Each row has a class, written after it.
[ 20  11  12 -18  46  29  29 -50 -25 -34   9 -31  40 -11   2  47 -20  14
   8 -17  10 -22  16  33  18 -41  54  -8 -19  10 -15  37] : zupem
[ -1 -46  -5 -31 -10 -36 -41  27  27  77 -11 -41 -20  24  22  61  48 -13
  18  26  16  16 -22  24  22 -11  -1  35 -27 -14   1  19] : det
[ 15 -21 -28  14  -1  26  -7 -16   0  28 -38 -13  17 -18   5  42  -8  -4
 -13 -12   3 -18   3   2 -24  28 -32  21 -16 -18  -4  -6] : defeg
[-35  -3 -17 -13  -4  31  18 -45  28 -12 -25  -9 -63   4  67 -36   8 -35
 -30 -50 -20 -20 -34  60 -34  -1  41  -1  11 -16  20 -52] : gat
[-32 -24   7 -18  -3   9  70  -1  -4 -21 -24 -12  -3 -26   0 -26 -12 -11
 -17  -6 -13  -5  12   3 -25  10  26   5 -14  14  68  -5] : fabuf
[ 15 -18 -30  12  -5  24 -11 -14  18  65 -55   3  -1   2 -18 -14  -2 -18
  -3  -6   3  19 -49   0 -24  18  -5  34  -8 -12   2  -4] : det
[  8   2  68  10  -8  -7  14  10  -4 -56  25 -35  49   0 -11   6 -20  15
 -32  10  -2   7  17  61  41  14 -33 -10 -25  15   3 -32] : Pino
[ 33  -6 -21 -29  17 -22  -8   3 -21  72  15   8  -9 -25 -21  21  15   9
  33  19  25 -13  -3 -80 -10  -7  26  14  -1  16  -2  65] : bos
[ 19  31 -50 -16  39   5 -33 -33   3 -31 -29  29 -58  19 -27 -45  36   0
  21  23  13  32 -10  27   3 -35  54 -23  45  17 -31 -25] : Teve
[-40 -30 -24 -12   6 -37  -1  34 -20   7 -21  23 -41  -4 -36 -29  40  -6
  30   6 -28   9 -26 -21 -35   2  54  -7  19   3 -21  33] : det
[  30   22   25   35   12   55  -75    4   40   24  -38   35   30   -8
  -75    8  -57    9   22   16   -2   24  -41   13   39   28 -100  -16
   20  -22  -33   15] : fabuf
[ 25  -5  30 -15  15  41   1 -55  14  31 -19  -7  36   8 -24 -30  -5  18
   5  11  23  11 -22 -11  23  -7 -57  24 -16 -44 -43 -30] : nefu
[ 10 -23  13  -4  -4 -25   7 -18  -4  43 -14 -29  30 -48 -40   1  -4   3
  29 -18  22  -4  -2 -41 -17  13  17  50 -17   6  -7  50] : Teve
[-29 -23  52   6   7  72 -53   7  59 -26 -37  36   4  50  17  -6 -57 -14
  12 -43   1  15   0  48  17 -39 -53   7   3 -73  -5 -30] : gat
[ 24 -11  16   5  16  27 -12  12   2  28 -12  27  12   3 -30   2 -15  -3
  18  -4  18   4  30 -30   4  -5 -45 -12   4  12  13  16] : didi
[ -7 -10 -10 -56  11 -61  40  -9 -23  33  10 -60 -87   1   4  27  57 -12
  33 -26   0  -4   9  11  -5 -38  96  48  50  46 -39  15] : buzen
[  1 -15  41  20 -34 -26  36  36 -17 -32  -4 -10  23 -28 -26  43  -5  -5
 -30 -30 -26 -25   7  20  -2   6  41  24  -4  15  33 -11] : det
[-55  -6   2 -33 -16  62 -69  17  15 -31 -17 -12 -14  36  52 -50  17 -14
 -25 -11 -18  16 -64  77 -28 -24 -90  -7  10 -65 -52 -11] : didi
[  5  11 -19 -20 -12  71   0 -28 -33 -17 -24  13  39 -12  38  20   8 -15
 -37 -22 -28 -48 -38   1 -15   6 -17  13 -19 -43  -6 -49] : gat
[-16   5  21 -44   4  29  21 -14 -30  -5  16 -42  20  32   3 -26  31   1
  13   6  -4  12 -41  -1 -15 -53 -93   6  -1 -53 -45  15] : Teve
[ -41  -23   40  -25   -8  -24   36  -28   16    0  -52 -100   -4    8
    1   40   19  -15   10  -41   -5   12   -1   65  -24  -20  -14   55
  -40  -37   -2  -34] : Teve
[  9   8  34  27 -17   9  18 -24  27  10  11  -8  -5  -3   9 -16 -15 -18
 -22 -38   0  -9  -4  19  17  -9  23  -4  -2   8  57  -1] : det
[  1 -30 -11 -16  22 -18  27  10  25  25 -42 -45 -37  57  31  55  22 -17
   3  13  10  25  15  23 -19 -26 -22  20   2  -6   8 -62] : nefu
[-38 -23  17 -67 -15 -35  49   4 -16 -10  11 -41 -59   7  38  -3  16 -11
   4 -41  12  -6  29  24 -50 -65  42  43   7 -26 -11  15] : veve
[-13  36  26  11  12   7 -26  -6   0 -25 -22 -30  37 -11 -18  28  -3  -7
  23 -20  -5 -13  17 -10 -20  -8 -47 -31 -15 -21  39  28] : bos
[-21 -10  -6 -92  21  13 -19  33 -38  16  23  48 -57 -27  35  70   5   5
   9  -7  -5 -48  15   2 -31 -13 -12 -24  11 -34 -47  17] : Pino
[ 10  -2  21  35 -26 -16 -24  58   1 -50  16  31   2 -23 -33  13   2   6
 -37   3 -21  -3  -5  46  30  31  25  -8  29  45 -25 -22] : didi
[ -9  -8  43  -7 -15 -23  49  15 -30 -35  19 -11 -24  -7 -40 -57 -28  40
 -17  18 -21  -6  12   7  16   6  33  22   1  40  32  -1] : det
[-22  15 -10  21   3  21   1 -23  -1 -37   5 -12  21  13  41   5 -10 -15
 -27 -25  -7 -10  23  19   7   0  36 -29 -35 -11  33 -11] : defeg
[-30 -23  23 -47   1 -51  23  22 -17 -15 -17 -47  -8 -13  -3  12  19   1
  25  11  -4  11  22  -4   8   0  59  26 -13  19  12   5] : Pino
[-20  30  37 -31  21  -1  36 -53 -40   3 -29 -35 -39  -4 -20  24 -10   5
  14 -47 -31 -43 -60  52 -19 -14  56  36  12  19 -57  -5] : Pino
[  58   38  -39  114    4  -37  -29  -33    6    7  -10   17   -8   46
 -104  -18    8   34   20   23  -13   31  -46   26   43    0   34   27
   35   28  -47   17] : lus
[ 11 -21 -16 -16  23   4  12 -21 -22  64 -38 -22   4  17 -39  24  31  -9
  25   6   6   7 -23 -20 -19  -4   2  27 -23 -11 -14  12] : nefu
[ 13 -16  35  -4   2  19  35  34 -19  -7 -17   3   6  12 -30  31 -26  -9
  -5  -3 -13  -1  28  -4   2   0 -41  -4 -14   0  46 -31] : gat
[  9   8 -15  -4   7 -32  -1 -14 -22 -18  34  -6  31   7  27 -15  44 -10
   4  16  12  -6  -3 -33  19 -15  67 -19 -25   7  11   7] : gat
[ -53  -25   78    4  -13   -3   34  -35   26   19   -6  -30   29   69
   15  -70   19   -4    2  -13   -6    4 -103   26   -7  -48  -53   33
  -41  -61  -34  -20] : det
[-13   7  21 -29   5 -10 -16  28 -14  10  19  24   4   5 -30 -14  10 -11
  17   7   9  15 -22 -22  14 -14  16 -10  -3   5 -38  11] : Teve
[-10 -20  30   6 -22 -45  39  -9  -1  -1  16 -22 -30 -65 -32 -31   3  14
   1 -29 -20 -20 -12 -12 -24  12  28  29  22  -2   3  42] : buzen
[  6  55  29   6  13  50  28 -25  11 -16 -14  37  21  53 -29  15 -57  36
  27   7   5   5  43 -37  58 -14 -54  21 -15 -32 -21 -83] : zupem
[ -11    2  -38  -13  -31  -92   90   21  -14  -10  -13   10  -25  -30
   -9  -27   62  -11    8   38  -15   17   48 -111   -7   32   75    4
  -12   14   39  -71] : veve
[ -1 -20  65   0  -8  -4   7 -14 -12 -10   7 -58  37   5 -17  17  -2  -4
 -10 -32 -11 -19 -41  53  31 -19  14  34  -1  23 -43   8] : fabuf
[ 15 -37 -56  -8   4 -29  37  11 -14  25 -47  -2   1 -40 -10  77  49 -19
  21   1 -16 -10  58 -60   0   6  61   7   1   2  48  -1] : lus
[ 53 -14  16  21   9 -12  -5 -26  11  12  11  22   3 -33 -32  13   0  -2
 -14 -20  17 -11  32  14  42 -11  48 -27   5  21  13   4] : lus
[  9  -8 -27 -26  32 -16 -15  -5 -13  42 -38  11  14  17 -15  26  15  -3
  29  16  23   7  13 -29  -2 -16  10   2 -21  -5 -30  -9] : lus
[-19  -8 -29   7  22 -20 -25 -20 -12  17 -33  -4  -8 -22 -22  24  34 -16
  28 -18   6 -19   2   7 -34  15  51 -17 -14   8  -4  45] : defeg
[-35 -28  -2 -18  18  36 -25 -55  -5 -28 -46 -37  60  16  33  46  29  16
  -7   0 -24 -29 -24  60  13  -1 -14  39 -70 -59 -61 -50] : buzen
[-37 -14 -27 -42  -6  33   3  12  13 -23  -8 -19 -31 -18  65  23   4 -27
 -35 -14 -20  -8 -24  64  -7   0  61  -8  -2   1  17  -5] : zupem
[  5 -19  77 -41  12 -11  26  41 -12  -5   8 -11 -19 -27   4  94 -59   0
 -15 -23 -15 -32  48  28  30   8  17 -12 -13  32  19 -23] : Pino
[-26  -3  21  -1  41 -17  38 -32  43 -67  18  61 -85 -31 -19 -47 -49  40
  22 -23  21  -8  97  29   4  -6  83 -15  44  34   2 -15] : Teve
[  7   2 -15 -48  12 -21  21  -5 -64  20  54 -39 -25 -15  -1 -12  25  17
   8  -2   4 -21 -18 -22 -32 -32  47  17  15  25 -34  85] : bos
[ -1  -4  -2  14   8 -10   4 -30  38 -93  37  46  21 -35  63 -50 -41  38
 -47  27  25 -26  46  31  28  16  90  -3 -14  33  -2 -32] : veve
[-20 -36   6 -45  -2 -38   3  26 -18  68 -23 -49 -21  -1 -22   3  18 -25
  38 -16  -1  26 -16 -43 -19 -18  33  44 -15  -6  -1  47] : buzen
[-19  -8  13  45 -35 -39  -7  -3 -13 -41 -25 -35  12   9 -23 -28  39  -7
 -14 -18 -38  -6 -35  32   0  32  29  27   2  23 -18 -46] : Pino
[-51 -12   7 -60  -1 -59 -22  25   7 -36 -14 -17 -13  15  19  -4  41   1
  30  28  30  14  20  30   3 -34  77  36 -18   4 -19   2] : veve
[-22   3  26 -30 -19 -20  54  24   8  20   1 -18 -39  -9  31  41   6 -32
  -5 -19  -8  -9  20  -7  -6   2  10  -4  -9   1  76 -19] : Pino
[  6  31  -7   4  -6  23  19  -9 -10 -18  -1   2  32  -3  37  18 -28  -7
 -41  -4 -15 -20  20 -15  16   3  -9 -27 -31  -9  49 -41] : lus
[-20  -4  14  38  11  43  42 -67   0 -58 -48 -54  13   7  21 -22 -18   5
 -38 -47 -46 -26 -35  79 -25   5   7  22  -1  14 -18 -45] : didi
[-13 -13  20  -4   8  -4  44 -20  17  24 -37 -28 -42  18 -27 -31 -23   1
   7  -8 -22  28 -52  16  -8  -9 -12  24  12 -17 -30 -25] : fabuf
[  9   6  14 -20  25  31 -34 -58   1 -42   1 -19 -18 -36 -23 -18  23  30
  24 -27  13 -16   1  81  15 -34  31  18  60   9 -67  59] : didi
[ 17 -19 -18  17   7   3 -15  18   9  31 -23  10   9   1 -24  22  10  -7
   6  10   9   6  26 -29 -18  20 -40  -9 -15   1  27  -6] : bos
[-42 -18  25 -68  10  43  68   0  -6  30 -37   0   5  12  -2   4   8 -29
   2  -3  -6  10 -36   6 -15 -19 -27   8 -26 -35   1 -31] : fabuf
[ -6 -20  30  -7 -17   1  -3 -10  -5   9  17 -32  13  30  22  -9  11  -9
 -24 -36   7 -11 -66  67  -1 -38  44  59  12  12 -63   8] : det
[  1 -35 -11 -38  11   9  10 -17 -11  40 -49 -18  32 -24  10  29  10 -26
   6 -16   9 -15  -3 -33 -23   1  15  17 -33 -10   9  -6] : fabuf
[-14  -9  39  12 -33   8  19   5  11  11  -7 -15  -1  17 -10 -21 -10  -8
  -9  -5 -18  -4 -32   7   5  -5 -37  30 -11  -9  19   0] : veve
[ 21  -8 -10  -8   2  11   9  12 -10  18  27  31 -10   4   4  14  -6   1
 -18   6   1  -3  12  -2  29  -7  51  -4  -8  15  15   3] : det
[ -7 -38  18 -21   0  -5  46  -6 -31  15   5 -20 -30  -5 -17  30  -2   4
  -3 -21 -24 -25  -4  27 -14 -21  29  29 -17  -2 -16  32] : veve
[  7 -15  53  -6 -14 -38  68  -9 -21  20  16 -55 -13 -11 -44 -32  -2   9
   3 -11  -1   0 -14 -14  -9  -6 -15  37   0  27   2   7] : Teve
[-38  45   1 -30  22  51  55 -32 -20 -57 -31  -6 -41  28   3   3 -17  29
   4   0 -43 -15  52  -3  -8  -3 -58  -9  13 -41   5 -85] : nefu
[ 25 -18   8  10  16 -13  75   5  25  16 -15  20 -55 -76 -31  22 -32  -1
 -14 -11 -15   0  47  -8   5  52  47 -27  26  56  40 -19] : didi
[  5 -10 -12  -2   7 -42  -8  12 -51   1  12 -10  13   6 -45  26  31  24
  32  20  -9 -10 -16 -16  -3   2  25  32 -13  -4 -55  32] : gat
[  0  -2   8 -16 -12  -5   6   1  -7   0  27 -13  20  12  42   3  15 -15
 -14  -9  12 -19 -11 -19   4 -28  16  -5 -23  -4  14  -1] : zupem
[ 46   6 -19  12  15 -55 -11 -24 -18 -51  25 -13  22 -36 -25  17  26  36
 -10  35   8  -7   1  30  49   9 102  11  16  51 -59   0] : fabuf
[ 28   7 -17  20  15   7 -10  -9  14 -12  29  38   0   9  20   1   6  -8
 -23   8  21  -5  44 -13  23  -2  40 -40  -3  19  42 -22] : nefu
[  1  -7 -31 -33  24  41 -11 -12 -19  38 -36  17  52  10 -13  11  22  -6
  17  16  19  10 -36  -7 -22  -7 -17  20 -23 -30 -53   9] : det
[-35 -26  11 -24 -14  50  57 -41  -5  43 -46 -45   2  40   1 -20  29 -19
   2 -34 -16   4 -59  37 -30 -31 -33  65 -17 -48  -7 -11] : det
[ -2  60  40  33  10  43 -13 -19  21 -62  46   5 -29  13 -12 -30 -83  43
 -25 -21 -16   5 -11  76  13 -17 -39 -20  29 -23 -28  19] : bos
